Below is a small trained network, with its code and all its weights. Each question gives an input and a target symbol and asks what happens when units are switched off, that is, made to give their printed mean instead of their output.

import numpy as np


def w(rows, s, z=0):
    codes = np.array(rows[::2]) - 128.0
    scale = np.full(codes.shape[1], s)
    scale[-1] = z or s
    return codes * scale


def f(y):
    return np.maximum(y, 0)


def softmax(a):
    e = np.exp(a - a.max(-1, keepdims=True))
    return e / e.sum(-1, keepdims=True)


def log_softmax(a):
    a = a - a.max(-1, keepdims=True)
    return a - np.log(np.exp(a).sum(-1, keepdims=True))


def net(x, mask):
    ids = ['ΓΩαβεζηθλμπτφψ'.index(c) for c in x.split()]
    T = len(ids)
    res = E[ids] + P[:T]
    u = 0
    for l in range(2):
        q, k, v = (res @ M[l].T for M in (Q, K, V))
        z = softmax(np.where(np.tri(T) > 0, q @ k.T / 3**0.5, -1e9)) @ v
        res = res + np.where(mask[u], z, O[l][:, -1]) @ O[l][:, :-1]
        u += 1
        y = f(res @ A[l][:, :-1].T + A[l][:, -1])
        res = res + np.where(mask[u : u + 16], y, B[l][:, -1]) @ B[l][:, :-1]
        u += 16
    return log_softmax(res[-1] @ U[:, :-1].T + U[:, -1])


Q, K, V, O, A, B = {}, {}, {}, {}, {}, {}
E = w([
[97,251,214],'Γ',
[201,117,90],'Ω',
[219,136,45],'α',
[152,191,157],'β',
[60,68,111],'ε',
[203,106,109],'ζ',
[161,204,124],'η',
[166,175,176],'θ',
[152,205,134],'λ',
[43,169,161],'μ',
[180,188,130],'π',
[158,69,88],'τ',
[36,126,101],'φ',
[160,222,98],'ψ',
],0.015)
P = w([
[196,3,217],'0',
[125,146,50],'1',
[128,159,51],'2',
[123,168,54],'3',
[124,174,56],'4',
[125,179,59],'5',
[117,185,62],'6',
[121,186,62],'7',
[118,190,67],'8',
[117,193,63],'9',
[115,191,70],'10',
],0.0068)
Q[0] = w([
[63,2,166],'L0H0',
[96,144,62],'L0H0',
[208,137,88],'L0H0',
],0.0095)
K[0] = w([
[128,165,10],'L0H0',
[80,99,117],'L0H0',
[187,71,151],'L0H0',
],0.012)
V[0] = w([
[164,129,152],'L0H0',
[122,41,201],'L0H0',
[71,99,254],'L0H0',
],0.0064)
O[0] = w([
[187,84,138,243],'L0H0',
[177,152,193,134],'L0H0',
[140,77,253,209],'L0H0',
],0.0071,0.0011)
A[0] = w([
[126,193,208,101],'L0N0',
[156,155,115,154],'L0N1',
[105,116,186,99],'L0N2',
[171,47,187,71],'L0N3',
[68,10,100,131],'L0N4',
[153,134,81,195],'L0N5',
[137,137,124,136],'L0N6',
[142,149,92,253],'L0N7',
[100,174,131,224],'L0N8',
[191,125,129,81],'L0N9',
[19,168,177,70],'L0N10',
[174,111,123,85],'L0N11',
[189,50,118,150],'L0N12',
[144,166,212,98],'L0N13',
[65,47,168,3],'L0N14',
[161,147,102,76],'L0N15',
],0.012,0.0066)
B[0] = w([
[124,185,114,191],'L0N0',
[120,140,148,191],'L0N1',
[63,143,153,137],'L0N2',
[182,180,70,141],'L0N3',
[172,59,88,153],'L0N4',
[110,102,164,212],'L0N5',
[122,132,136,148],'L0N6',
[147,100,187,255],'L0N7',
[135,124,179,226],'L0N8',
[109,149,93,151],'L0N9',
[46,132,95,159],'L0N10',
[110,132,86,139],'L0N11',
[165,114,37,161],'L0N12',
[125,194,124,175],'L0N13',
[9,69,205,131],'L0N14',
[86,167,113,150],'L0N15',
],0.013,0.0094)
Q[1] = w([
[75,32,58],'L1H0',
[254,87,239],'L1H0',
[103,77,212],'L1H0',
],0.0085)
K[1] = w([
[98,40,141],'L1H0',
[249,134,130],'L1H0',
[175,107,51],'L1H0',
],0.015)
V[1] = w([
[71,1,227],'L1H0',
[127,214,242],'L1H0',
[184,138,29],'L1H0',
],0.0069)
O[1] = w([
[208,104,254,10],'L1H0',
[214,214,82,192],'L1H0',
[77,91,103,156],'L1H0',
],0.0071,0.012)
A[1] = w([
[150,97,62,111],'L1N0',
[75,145,118,8],'L1N1',
[149,130,228,104],'L1N2',
[141,105,101,103],'L1N3',
[122,92,212,53],'L1N4',
[104,172,117,35],'L1N5',
[84,185,191,100],'L1N6',
[70,53,156,81],'L1N7',
[111,67,105,197],'L1N8',
[111,90,63,56],'L1N9',
[209,168,160,152],'L1N10',
[84,103,250,181],'L1N11',
[172,116,181,180],'L1N12',
[50,108,172,170],'L1N13',
[205,76,116,80],'L1N14',
[154,71,143,96],'L1N15',
],0.013,0.016)
B[1] = w([
[126,92,162,174],'L1N0',
[129,10,157,144],'L1N1',
[151,69,82,169],'L1N2',
[155,118,169,141],'L1N3',
[128,222,97,156],'L1N4',
[84,113,190,177],'L1N5',
[166,85,78,214],'L1N6',
[65,164,137,199],'L1N7',
[197,177,97,218],'L1N8',
[114,119,177,160],'L1N9',
[139,109,171,250],'L1N10',
[94,149,211,234],'L1N11',
[132,90,82,191],'L1N12',
[189,86,104,217],'L1N13',
[54,52,98,152],'L1N14',
[93,119,88,158],'L1N15',
],0.014,0.013)
U = w([
[117,218,164,130],'Γ',
[101,103,152,227],'Ω',
[83,157,249,75],'α',
[81,209,42,79],'β',
[171,150,166,127],'ε',
[103,58,61,67],'ζ',
[129,136,139,252],'η',
[30,145,130,144],'θ',
[132,161,102,254],'λ',
[174,145,159,119],'μ',
[168,139,5,152],'π',
[73,82,203,12],'τ',
[217,77,58,104],'φ',
[163,72,217,44],'ψ',
],0.013,0.0078)

Each question gives the input, a string of symbols that net reads in full, and the target symbol t.
The units are the heads (3 rows each of Q, K, V and O) and the neurons (one row each of A and B). Each row of codes is followed by its name. A weight is (code - 128) times the scale printed after its matrix; where a second scale follows, it is the last column's (O, A, B and U).
mask holds one flag per unit, layer by layer, with each layer's heads first. A switched-off unit (its flag False) gives its mean, the last column of its rows in O or B, instead of its output. The means were averaged over made-up inputs and are rounded, as every weight is.
A unit's drop is (log p(t) with every unit on - log p(t) with that unit switched off) / (log p(t) with every unit on - log p(t) with every unit switched off).
The circuit of an input: a set's keep is (log p(t) with only the set's units on - log p(t) with every unit switched off) / (log p(t) with every unit on - log p(t) with every unit switched off). Starting from the 12 units with the biggest drops (on a tie, the unit counted first), units are removed one at a time, each time the one whose removal leaves the highest keep (on an exact tie, the one counted first), for as long as the keep stays at least 0.8.
circuit, biggest first: the units of the circuit, biggest drop first
k most important neurons: the k neurons with the biggest drops, biggest first
k most important neurons of layer l: the k neurons of layer l with the biggest drops, biggest first
input α ε β, target α: 2 most important neurons of layer 1 : (L1N11; L1N7)
input θ ζ ψ λ α β ψ θ, target θ: 2 most important neurons : (L0N3; L0N12)
input Ω θ φ μ, target ψ: 2 most important neurons of layer 1 : (L1N11; L1N13)
input ζ Ω β λ Ω λ ε α π φ β, target ζ: circuit, biggest first : (L1N13; L1H0; L0N3; L0N12)
input π Ω θ α ψ Ω π ε π η, target π: circuit, biggest first : (L1N11)
input θ ψ λ μ Γ, target Γ: 3 most important neurons : (L0N10; L0N0; L1N5)
input ζ τ π, target ζ: circuit, biggest first : (L0N3; L1H0; L1N13; L0N12)
input ψ α η, target ψ: 3 most important neurons of layer 0 : (L0N5; L0N7; L0N0)
input τ β μ ψ, target τ: 4 most important neurons : (L0N3; L1N11; L1N7; L0N12)
input θ ψ μ φ θ β, target θ: 4 most important neurons of layer 0 : (L0N3; L0N12; L0N13; L0N7)
input β Γ Γ α β τ ε ψ, target β: 2 most important neurons : (L0N3; L1N11)
input τ ζ ζ β ζ Ω α β, target τ: 3 most important neurons : (L1N11; L0N3; L1N7)
input π ζ φ φ ε ζ Γ θ π, target π: 3 most important neurons : (L0N3; L0N12; L1N11)
input θ ψ Γ Ω Γ α π Γ ψ η, target θ: 3 most important neurons : (L0N3; L0N12; L0N13)
input ψ Ω Ω λ β, target ψ: 2 most important neurons : (L1N11; L0N5)
input θ α τ ψ π ε, target θ: 3 most important neurons of layer 0 : (L0N4; L0N0; L0N13)
input θ μ Γ β Γ λ π, target θ: 4 most important neurons : (L0N3; L0N12; L0N13; L0N7)
input β θ α θ ψ ψ θ α β π β, target β: 2 most important neurons of layer 0 : (L0N3; L0N13)
input φ ε ζ π, target φ: most important neuron of layer 0 : (L0N0)
input ψ τ Ω Γ θ Γ ψ β λ, target ψ: 2 most important neurons : (L0N10; L1N11)
input ζ φ ψ Γ β θ θ α θ λ, target ζ: 4 most important neurons : (L1N13; L0N3; L0N12; L1N1)
input θ τ β λ β ψ, target θ: 2 most important neurons of layer 1 : (L1N5; L1N1)
input ζ ε Ω β Γ α α π, target ζ: circuit, biggest first : (L1H0; L1N13; L0N3; L0N12)
input ε π Γ α ψ Γ β π τ, target ζ: 2 most important neurons of layer 0 : (L0N4; L0N2)
